Below is a small trained network, with its code and all its weights. Each question gives an input and a class and asks what happens when units are switched off, that is, made to give their printed mean instead of their output.

import numpy as np


def w(rows, s, z=0):
    codes = np.array(rows[::2]) - 128.0
    scale = np.full(codes.shape[1], s)
    scale[-1] = z or s
    return codes * scale


def norm(h):
    return h / np.sqrt((h * h).mean(-1, keepdims=True) + 1e-5)


def f(y):
    return y / 2 * (1 + np.tanh(0.7978845608 * (y + 0.044715 * y**3)))


def log_softmax(a):
    a = a - a.max(-1, keepdims=True)
    return a - np.log(np.exp(a).sum(-1, keepdims=True))


def net(x, mask):
    res = np.array(x, float).reshape(1, 8) / 4 @ E
    u = 0
    for l in range(2):
        y = f(norm(res) @ A[l][:, :-1].T + A[l][:, -1])
        res = res + np.where(mask[u : u + 12], y, B[l][:, -1]) @ B[l][:, :-1]
        u += 12
    return log_softmax(norm(res)[-1] @ U[:, :-1].T + U[:, -1])


A, B = {}, {}
E = w([
[85,16,96,104,202,158],'x0',
[119,71,223,250,206,123],'x1',
[150,178,246,95,61,181],'x2',
[175,71,167,156,152,130],'x3',
[237,110,149,103,111,160],'x4',
[170,54,47,253,121,18],'x5',
[127,177,171,187,63,14],'x6',
[194,208,121,237,66,158],'x7',
],0.0056)
A[0] = w([
[148,155,101,194,141,131,98],'L0N0',
[45,166,154,71,30,63,130],'L0N1',
[145,80,63,87,210,67,146],'L0N2',
[78,156,182,117,80,97,161],'L0N3',
[122,173,104,112,164,155,69],'L0N4',
[204,83,214,210,76,71,6],'L0N5',
[149,62,43,96,192,73,152],'L0N6',
[79,100,166,136,103,117,242],'L0N7',
[52,126,53,92,207,118,102],'L0N8',
[139,120,51,142,108,146,126],'L0N9',
[142,81,136,102,91,207,176],'L0N10',
[122,37,1,174,186,170,228],'L0N11',
],0.0095,0.0023)
B[0] = w([
[123,109,78,154,118,180,154],'L0N0',
[132,215,151,128,51,63,218],'L0N1',
[35,2,144,131,108,98,197],'L0N2',
[118,196,173,153,75,47,180],'L0N3',
[111,115,132,171,150,128,134],'L0N4',
[222,88,151,200,97,135,200],'L0N5',
[50,4,127,100,78,87,210],'L0N6',
[200,245,88,56,98,116,168],'L0N7',
[128,74,140,219,122,137,192],'L0N8',
[79,172,71,112,132,122,158],'L0N9',
[174,191,64,21,210,211,181],'L0N10',
[33,140,151,147,58,165,253],'L0N11',
],0.0076,0.0064)
A[1] = w([
[169,52,185,161,162,64,243],'L1N0',
[173,166,160,79,240,194,93],'L1N1',
[95,128,219,37,100,122,182],'L1N2',
[150,141,124,28,231,234,102],'L1N3',
[106,125,94,222,72,140,157],'L1N4',
[203,117,152,189,81,156,129],'L1N5',
[107,146,97,146,81,60,57],'L1N6',
[193,118,192,224,126,118,55],'L1N7',
[91,168,28,152,159,153,80],'L1N8',
[93,161,147,96,127,122,4],'L1N9',
[2,76,148,134,205,96,93],'L1N10',
[50,178,95,159,118,187,101],'L1N11',
],0.009,0.0031)
B[1] = w([
[158,119,89,100,98,146,208],'L1N0',
[121,55,142,60,147,202,206],'L1N1',
[150,162,164,148,86,117,244],'L1N2',
[145,102,213,2,186,175,249],'L1N3',
[136,156,79,45,212,150,254],'L1N4',
[207,102,76,99,242,13,203],'L1N5',
[90,155,165,99,170,165,197],'L1N6',
[240,70,85,202,167,154,193],'L1N7',
[101,137,77,112,156,147,144],'L1N8',
[189,130,190,205,72,91,124],'L1N9',
[104,85,111,164,74,92,243],'L1N10',
[104,177,72,161,170,115,184],'L1N11',
],0.008,0.0045)
U = w([
[218,99,100,187,148,84,254],'0',
[146,128,181,73,142,171,230],'1',
[140,138,74,86,98,86,8],'2',
[100,172,71,168,151,135,20],'3',
[78,32,121,179,86,91,227],'4',
[142,253,185,149,64,52,73],'5',
],0.014,0.0034)

Each question gives the input, the list of numbers given to net, and the class t.
The units are the neurons (one row each of A and B). Each row of codes is followed by its name. A weight is (code - 128) times the scale printed after its matrix; where a second scale follows, it is the last column's (A, B and U).
mask holds one flag per neuron, layer by layer. A switched-off neuron (its flag False) gives its mean, the last column of its row in B, instead of its output. The means were averaged over made-up inputs and are rounded, as every weight is.
A unit's drop is (log p(t) with every unit on - log p(t) with that unit switched off) / (log p(t) with every unit on - log p(t) with every unit switched off).
The circuit of an input: a set's keep is (log p(t) with only the set's units on - log p(t) with every unit switched off) / (log p(t) with every unit on - log p(t) with every unit switched off). Starting from the 12 units with the biggest drops (on a tie, the unit counted first), units are removed one at a time, each time the one whose removal leaves the highest keep (on an exact tie, the one counted first), for as long as the keep stays at least 0.8.
circuit, biggest first: the units of the circuit, biggest drop first
k most important neurons of layer l: the k neurons of layer l with the biggest drops, biggest first
drop of u: that unit's drop, to one decimal
input [-8,7,-7,-5,4,8,-6,1], class 4: circuit, biggest first -> [L0N11]
input [-3,-8,-1,6,7,-6,5,-7], class 5: circuit, biggest first -> [L0N1; L1N2]
input [-1,5,5,-8,-1,-6,-2,2], class 5: circuit, biggest first -> [L0N3; L1N2]
input [2,-8,3,1,-4,-8,0,0], class 5: circuit, biggest first -> [L0N1; L1N2]
input [0,5,8,-8,-4,-4,-3,-8], class 5: circuit, biggest first -> [L0N3; L0N1; L1N2]
input [3,0,-2,7,0,-4,-4,-4], class 4: circuit, biggest first -> [L0N2; L1N10]
input [0,4,2,-6,-7,0,-8,2], class 3: 3 most important neurons of layer 0 -> [L0N6; L0N2; L0N8]
input [2,-6,-7,-3,4,3,-1,8], class 3: 3 most important neurons of layer 1 -> [L1N4; L1N11; L1N8]
input [-6,8,-4,7,-2,-7,0,-3], class 0: 3 most important neurons of layer 1 -> [L1N7; L1N6; L1N4]
input [-2,8,4,-3,-8,-8,-1,-8], class 5: drop of L0N3 -> 0.2
input [-1,-7,-7,8,5,-5,1,7], class 1: drop of L1N3 -> 0.3
input [-5,1,-4,2,5,-5,-1,8], class 0: drop of L1N5 -> 0.1
input [-4,-8,-2,5,-8,6,-6,-1], class 4: drop of L0N5 -> 0.0
input [1,8,-2,-3,6,-6,0,8], class 0: circuit, biggest first -> [L1N5]
